Here is a tiny trained network, its code and every weight. The questions are about switching its units off for an input and a class, where a switched-off unit gives its printed mean instead of its output.

import numpy as np


def w(rows, s, z=0):
    codes = np.array(rows[::2]) - 128.0
    scale = np.full(codes.shape[1], s)
    scale[-1] = z or s
    return codes * scale


def norm(h):
    return h / np.sqrt((h * h).mean(-1, keepdims=True) + 1e-5)


def f(y):
    return np.maximum(y, 0)


def log_softmax(a):
    a = a - a.max(-1, keepdims=True)
    return a - np.log(np.exp(a).sum(-1, keepdims=True))


def net(x, mask):
    res = np.array(x, float).reshape(1, 2) / 4 @ E
    u = 0
    for l in range(2):
        y = f(norm(res) @ A[l][:, :-1].T + A[l][:, -1])
        res = res + np.where(mask[u : u + 6], y, B[l][:, -1]) @ B[l][:, :-1]
        u += 6
    return log_softmax(norm(res)[-1] @ U[:, :-1].T + U[:, -1])


A, B = {}, {}
E = w([
[42,213,86,82,152,69,100],'x0',
[134,166,242,2,21,118,174],'x1',
],0.0066)
A[0] = w([
[181,51,155,145,67,172,207,5],'0.n1',
[185,64,113,164,60,254,232,196],'0.n2',
[207,62,189,157,109,173,251,4],'0.n3',
[139,164,89,156,166,127,138,19],'0.n4',
[244,73,197,175,65,195,228,4],'0.n5',
[78,199,141,41,128,152,70,190],'0.n6',
],0.0082,0.0043)
B[0] = w([
[135,1,242,101,187,218,35,192],'0.n1',
[124,111,101,137,146,207,41,245],'0.n2',
[90,40,165,135,214,229,31,206],'0.n3',
[118,157,56,238,175,165,141,145],'0.n4',
[101,25,128,176,196,215,6,230],'0.n5',
[90,183,200,95,38,47,184,189],'0.n6',
],0.008,0.011)
A[1] = w([
[104,201,107,191,125,120,225,2],'1.n1',
[219,29,71,132,224,191,179,151],'1.n2',
[226,88,47,171,197,163,245,22],'1.n3',
[136,4,238,75,65,254,61,121],'1.n4',
[228,81,38,195,173,175,206,22],'1.n5',
[214,34,30,184,170,213,131,47],'1.n6',
],0.0077,0.0049)
B[1] = w([
[86,85,21,175,193,166,63,138],'1.n1',
[132,28,184,161,233,106,210,200],'1.n2',
[238,60,99,126,75,9,240,143],'1.n3',
[196,228,82,113,55,173,66,246],'1.n4',
[199,117,107,69,40,7,254,152],'1.n5',
[161,113,205,123,131,30,221,202],'1.n6',
],0.008,0.014)
U = w([
[190,195,187,48,27,206,41,166],'0',
[11,225,219,29,31,33,196,215],'1',
[120,142,21,106,112,224,218,2],'2',
[1,216,10,238,212,57,102,159],'3',
[217,5,219,176,219,239,31,251],'4',
[105,112,27,143,55,225,246,2],'5',
[234,28,96,247,219,20,244,198],'6',
],0.0095,0.0072)

Each question gives the input, the list of numbers given to net, and the class t.
The units are the neurons (one row each of A and B). Each row of codes is followed by its name. A weight is (code - 128) times the scale printed after its matrix; where a second scale follows, it is the last column's (A, B and U).
mask holds one flag per neuron, layer by layer. A switched-off neuron (its flag False) gives its mean, the last column of its row in B, instead of its output. The means were averaged over made-up inputs and are rounded, as every weight is.
A unit's drop is (log p(t) with every unit on - log p(t) with that unit switched off) / (log p(t) with every unit on - log p(t) with every unit switched off).
The circuit of an input: a set's keep is (log p(t) with only the set's units on - log p(t) with every unit switched off) / (log p(t) with every unit on - log p(t) with every unit switched off). Starting from all 12 units, units are removed one at a time, each time the one whose removal leaves the highest keep (on an exact tie, the one counted first), for as long as the keep stays at least 0.8.
circuit, biggest first: the units of the circuit, biggest drop first
k most important neurons: the k neurons with the biggest drops, biggest first
k most important neurons of layer l: the k neurons of layer l with the biggest drops, biggest first
drop when u is switched off: that unit's drop, to one decimal
input [5,-6], class 3: circuit, biggest first : (0.n1, 0.n5)
input [-1,5], class 0: circuit, biggest first : (1.n4)
input [1,-1], class 3: 4 most important neurons : (0.n1, 0.n5, 0.n3, 0.n2)
input [3,-1], class 3: 3 most important neurons : (0.n1, 1.n1, 0.n3)
input [7,-2], class 3: 3 most important neurons of layer 0 : (0.n1, 0.n3, 0.n4)
input [-6,-7], class 6: 2 most important neurons of layer 1 : (1.n6, 1.n5)
input [2,-3], class 6: drop when 0.n6 is switched off : 0.7
input [3,-3], class 3: drop when 0.n5 is switched off : 0.4
input [1,6], class 1: drop when 0.n3 is switched off : 0.1
input [3,-4], class 6: drop when 0.n6 is switched off : 0.8
